Here is a tiny trained network, its code and every weight. The questions are about switching its units off for an input and a target symbol, where a switched-off unit gives its printed mean instead of its output.

import numpy as np


def w(rows, s, z=0):
    codes = np.array(rows[::2]) - 128.0
    scale = np.full(codes.shape[1], s)
    scale[-1] = z or s
    return codes * scale


def f(y):
    return np.maximum(y, 0)


def softmax(a):
    e = np.exp(a - a.max(-1, keepdims=True))
    return e / e.sum(-1, keepdims=True)


def log_softmax(a):
    a = a - a.max(-1, keepdims=True)
    return a - np.log(np.exp(a).sum(-1, keepdims=True))


def net(x, mask):
    ids = ['εηθλμξπστφψ'.index(c) for c in x.split()]
    T = len(ids)
    res = E[ids] + P[:T]
    r = res
    for j in range(3):
        rows = slice(4 * j, 4 * j + 4)
        q, k, v = (r @ M[0][rows].T for M in (Q, K, V))
        z = softmax(np.where(np.tri(T) > 0, q @ k.T / 4**0.5, -1e9)) @ v
        o = O[0][rows]
        res = res + np.where(mask[j], z, o[:, -1]) @ o[:, :-1]
    y = f(res @ A[0][:, :-1].T + A[0][:, -1])
    res = res + np.where(mask[3:19], y, B[0][:, -1]) @ B[0][:, :-1]
    return log_softmax(res[-1] @ U[:, :-1].T + U[:, -1])


Q, K, V, O, A, B = {}, {}, {}, {}, {}, {}
E = w([
[36,255,174],'ε',
[112,59,104],'η',
[106,81,74],'θ',
[78,84,82],'λ',
[117,114,19],'μ',
[114,84,75],'ξ',
[109,82,75],'π',
[108,55,119],'σ',
[172,129,50],'τ',
[25,142,12],'φ',
[116,62,87],'ψ',
],0.011)
P = w([
[118,9,170],'0',
[141,135,112],'1',
[133,139,109],'2',
[128,142,108],'3',
[125,145,107],'4',
[122,149,105],'5',
[122,154,107],'6',
[118,152,106],'7',
[116,153,104],'8',
[113,155,106],'9',
[112,158,105],'10',
[109,157,105],'11',
],0.015)
Q[0] = w([
[250,90,212],'H0',
[137,166,139],'H0',
[131,139,144],'H0',
[152,183,146],'H0',
[134,108,153],'H1',
[44,181,169],'H1',
[178,192,80],'H1',
[104,156,102],'H1',
[152,133,130],'H2',
[132,134,249],'H2',
[225,146,184],'H2',
[122,130,184],'H2',
],0.019)
K[0] = w([
[119,250,153],'H0',
[159,152,116],'H0',
[140,180,150],'H0',
[173,153,99],'H0',
[136,131,103],'H1',
[79,152,105],'H1',
[145,154,161],'H1',
[108,123,159],'H1',
[127,123,121],'H2',
[197,112,107],'H2',
[142,77,58],'H2',
[163,127,128],'H2',
],0.026)
V[0] = w([
[103,161,57],'H0',
[8,119,129],'H0',
[213,130,177],'H0',
[116,134,82],'H0',
[131,134,135],'H1',
[183,105,159],'H1',
[29,190,91],'H1',
[156,39,72],'H1',
[71,87,49],'H2',
[95,109,108],'H2',
[237,193,44],'H2',
[166,230,176],'H2',
],0.013)
O[0] = w([
[152,128,228,71],'H0',
[190,199,154,254],'H0',
[86,66,77,41],'H0',
[134,144,164,131],'H0',
[126,121,132,118],'H1',
[68,113,161,66],'H1',
[243,137,70,219],'H1',
[86,194,132,172],'H1',
[23,127,184,218],'H2',
[84,115,139,169],'H2',
[201,229,242,73],'H2',
[249,98,148,112],'H2',
],0.012,0.0091)
A[0] = w([
[113,111,216,145],'N0',
[78,159,177,4],'N1',
[221,118,105,128],'N2',
[74,162,71,119],'N3',
[206,55,148,153],'N4',
[149,97,83,221],'N5',
[187,72,116,112],'N6',
[158,162,68,56],'N7',
[84,108,169,89],'N8',
[147,76,125,32],'N9',
[177,37,211,109],'N10',
[207,1,186,105],'N11',
[153,169,95,26],'N12',
[172,123,243,79],'N13',
[85,66,134,232],'N14',
[127,64,101,119],'N15',
],0.0078,0.0044)
B[0] = w([
[98,151,136,133],'N0',
[127,33,65,179],'N1',
[62,67,138,249],'N2',
[145,136,193,224],'N3',
[62,146,165,204],'N4',
[197,133,74,184],'N5',
[68,143,149,195],'N6',
[171,111,156,193],'N7',
[168,159,74,160],'N8',
[145,163,164,136],'N9',
[186,157,53,138],'N10',
[166,252,111,173],'N11',
[145,89,167,172],'N12',
[67,100,96,145],'N13',
[204,173,136,170],'N14',
[89,156,153,145],'N15',
],0.019,0.017)
U = w([
[217,171,61,95],'ε',
[149,91,62,52],'η',
[169,111,106,55],'θ',
[198,89,147,133],'λ',
[207,190,174,86],'μ',
[164,115,93,49],'ξ',
[164,111,99,58],'π',
[143,75,54,89],'σ',
[68,160,1,252],'τ',
[120,144,163,190],'φ',
[144,105,74,12],'ψ',
],0.0083,0.0031)

Each question gives the input, a string of symbols that net reads in full, and the target symbol t.
The units are the heads (4 rows each of Q, K, V and O) and the neurons (one row each of A and B). Each row of codes is followed by its name. A weight is (code - 128) times the scale printed after its matrix; where a second scale follows, it is the last column's (O, A, B and U).
mask holds one flag per unit, heads first, then neurons. A switched-off unit (its flag False) gives its mean, the last column of its rows in O or B, instead of its output. The means were averaged over made-up inputs and are rounded, as every weight is.
A unit's drop is (log p(t) with every unit on - log p(t) with that unit switched off) / (log p(t) with every unit on - log p(t) with every unit switched off).
The circuit of an input: a set's keep is (log p(t) with only the set's units on - log p(t) with every unit switched off) / (log p(t) with every unit on - log p(t) with every unit switched off). Starting from the 12 units with the biggest drops (on a tie, the unit counted first), units are removed one at a time, each time the one whose removal leaves the highest keep (on an exact tie, the one counted first), for as long as the keep stays at least 0.8.
circuit, biggest first: the units of the circuit, biggest drop first
most important unit: the unit with the biggest drop
k most important neurons: the k neurons with the biggest drops, biggest first
which heads matter: for each layer, one digit per head in row order, 1 if its drop is at least 0.15 and else 0, layers parted by /
input ε ξ π λ φ, target ε: 3 most important neurons -> N2; N14; N5
input ε θ σ λ σ σ θ λ η, target ε: which heads matter -> 001
input φ σ ψ, target τ: 2 most important neurons -> N1; N7
input ε λ ξ, target ε: which heads matter -> 001
input η μ λ, target τ: most important unit -> H1
input η ξ φ φ φ η φ λ φ λ λ, target μ: 2 most important neurons -> N2; N1
input ε τ ψ, target ε: 3 most important neurons -> N2; N14; N5
input θ φ π, target τ: 3 most important neurons -> N1; N7; N12
input φ θ φ λ λ σ, target τ: 4 most important neurons -> N7; N3; N12; N14
input θ θ ψ, target τ: 3 most important neurons -> N7; N1; N12
input φ θ λ, target τ: which heads matter -> 111
input ε φ λ, target ε: which heads matter -> 001
input ε φ φ λ σ φ, target ε: 2 most important neurons -> N2; N5
input φ θ τ, target τ: most important neuron -> N1
input ε φ φ π σ ξ, target ε: circuit, biggest first -> N2; H2; N5; N14
input φ φ φ ψ ε φ φ η φ λ φ τ, target φ: which heads matter -> 101
input φ μ φ φ θ π φ π φ φ, target μ: which heads matter -> 011
input φ λ σ θ, target τ: 4 most important neurons -> N7; N1; N12; N14
input τ π φ ε η ψ ε ε λ ξ, target τ: 2 most important neurons -> N3; N2
input φ θ π φ ψ λ ψ η ξ φ φ, target μ: which heads matter -> 010
input φ σ φ φ π, target τ: which heads matter -> 101
